Below is a small trained network, with its code and all its weights. Each question gives an input and a class and asks what happens when units are switched off, that is, made to give their printed mean instead of their output.

import numpy as np


def w(rows, s, z=0):
    codes = np.array(rows[::2]) - 128.0
    scale = np.full(codes.shape[1], s)
    scale[-1] = z or s
    return codes * scale


def norm(h):
    return h / np.sqrt((h * h).mean(-1, keepdims=True) + 1e-5)


def f(y):
    return y / 2 * (1 + np.tanh(0.7978845608 * (y + 0.044715 * y**3)))


def log_softmax(a):
    a = a - a.max(-1, keepdims=True)
    return a - np.log(np.exp(a).sum(-1, keepdims=True))


def net(x, mask):
    res = np.array(x, float).reshape(1, 4) / 4 @ E
    u = 0
    for l in range(3):
        y = f(norm(res) @ A[l][:, :-1].T + A[l][:, -1])
        res = res + np.where(mask[u : u + 4], y, B[l][:, -1]) @ B[l][:, :-1]
        u += 4
    return log_softmax(norm(res)[-1] @ U[:, :-1].T + U[:, -1])


A, B = {}, {}
E = w([
[70,223,77,184,200,230],'x0',
[138,124,126,95,94,163],'x1',
[115,129,128,96,145,127],'x2',
[31,87,255,179,137,169],'x3',
],0.0069)
A[0] = w([
[185,3,174,136,59,84,254],'0.n1',
[132,228,104,147,86,239,189],'0.n2',
[118,179,112,210,162,84,22],'0.n3',
[206,107,91,205,135,146,80],'0.n4',
],0.0068,0.0032)
B[0] = w([
[118,53,59,69,189,199,254],'0.n1',
[103,88,92,77,223,135,230],'0.n2',
[69,85,149,67,205,222,138],'0.n3',
[130,177,45,106,103,254,140],'0.n4',
],0.0072,0.0061)
A[1] = w([
[36,106,254,172,44,162,74],'1.n1',
[27,198,47,175,228,193,35],'1.n2',
[230,232,26,42,130,63,212],'1.n3',
[211,48,117,42,55,13,253],'1.n4',
],0.0068,0.0022)
B[1] = w([
[8,232,90,153,100,131,153],'1.n1',
[146,34,138,21,220,60,253],'1.n2',
[15,246,131,103,22,243,246],'1.n3',
[86,114,1,37,221,128,230],'1.n4',
],0.0069,0.0077)
A[2] = w([
[238,10,120,47,8,50,105],'2.n1',
[81,52,129,127,122,202,47],'2.n2',
[75,253,97,160,136,71,194],'2.n3',
[43,29,219,160,173,121,252],'2.n4',
],0.0069,0.0037)
B[2] = w([
[106,10,82,63,148,152,144],'2.n1',
[191,182,133,112,81,103,159],'2.n2',
[116,157,100,89,108,148,168],'2.n3',
[92,161,82,41,89,159,255],'2.n4',
],0.012,0.0062)
U = w([
[75,115,82,46,128,158,253],'0',
[111,23,85,81,218,94,241],'1',
[30,173,96,108,10,172,246],'2',
[126,113,163,2,103,142,237],'3',
[179,83,142,131,129,140,16],'4',
[198,80,210,230,105,69,2],'5',
[198,132,207,199,97,107,2],'6',
[188,152,207,167,89,88,2],'7',
],0.0071,0.0038)

Each question gives the input, the list of numbers given to net, and the class t.
The units are the neurons (one row each of A and B). Each row of codes is followed by its name. A weight is (code - 128) times the scale printed after its matrix; where a second scale follows, it is the last column's (A, B and U).
mask holds one flag per neuron, layer by layer. A switched-off neuron (its flag False) gives its mean, the last column of its row in B, instead of its output. The means were averaged over made-up inputs and are rounded, as every weight is.
A unit's drop is (log p(t) with every unit on - log p(t) with that unit switched off) / (log p(t) with every unit on - log p(t) with every unit switched off).
The circuit of an input: a set's keep is (log p(t) with only the set's units on - log p(t) with every unit switched off) / (log p(t) with every unit on - log p(t) with every unit switched off). Starting from all 12 units, units are removed one at a time, each time the one whose removal leaves the highest keep (on an exact tie, the one counted first), for as long as the keep stays at least 0.8.
circuit, biggest first: the units of the circuit, biggest drop first
unit that matters most: the unit with the biggest drop
top k neurons: the k neurons with the biggest drops, biggest first
k most important neurons of layer l: the k neurons of layer l with the biggest drops, biggest first
drop of u: that unit's drop, to one decimal
input [-3,2,1,6], class 2: circuit, biggest first	(1.n2; 1.n1)
input [-2,5,-4,-7], class 2: circuit, biggest first	(1.n3; 1.n2)
input [0,-3,1,-6], class 2: unit that matters most	1.n3
input [2,0,2,-5], class 2: top 2 neurons	(1.n3; 0.n1)
input [1,2,-1,6], class 2: circuit, biggest first	(1.n1; 0.n1; 1.n4)
input [3,-1,6,-7], class 2: circuit, biggest first	(1.n3; 0.n1)
input [6,0,-3,-2], class 1: top 2 neurons	(1.n2; 1.n3)
input [7,2,5,2], class 1: circuit, biggest first	(1.n3; 1.n2)
input [0,1,4,5], class 2: 3 most important neurons of layer 1	(1.n1; 1.n2; 1.n4)
input [8,3,6,-1], class 1: 3 most important neurons of layer 1	(1.n2; 1.n3; 1.n1)
input [2,2,1,-5], class 2: top 3 neurons	(1.n3; 0.n1; 1.n4)
input [8,3,4,-2], class 1: drop of 1.n3	0.2
input [-2,-6,3,-8], class 2: drop of 1.n3	0.7
input [7,0,-3,-1], class 1: drop of 1.n3	0.3
input [-1,-5,0,8], class 2: drop of 1.n2	0.2
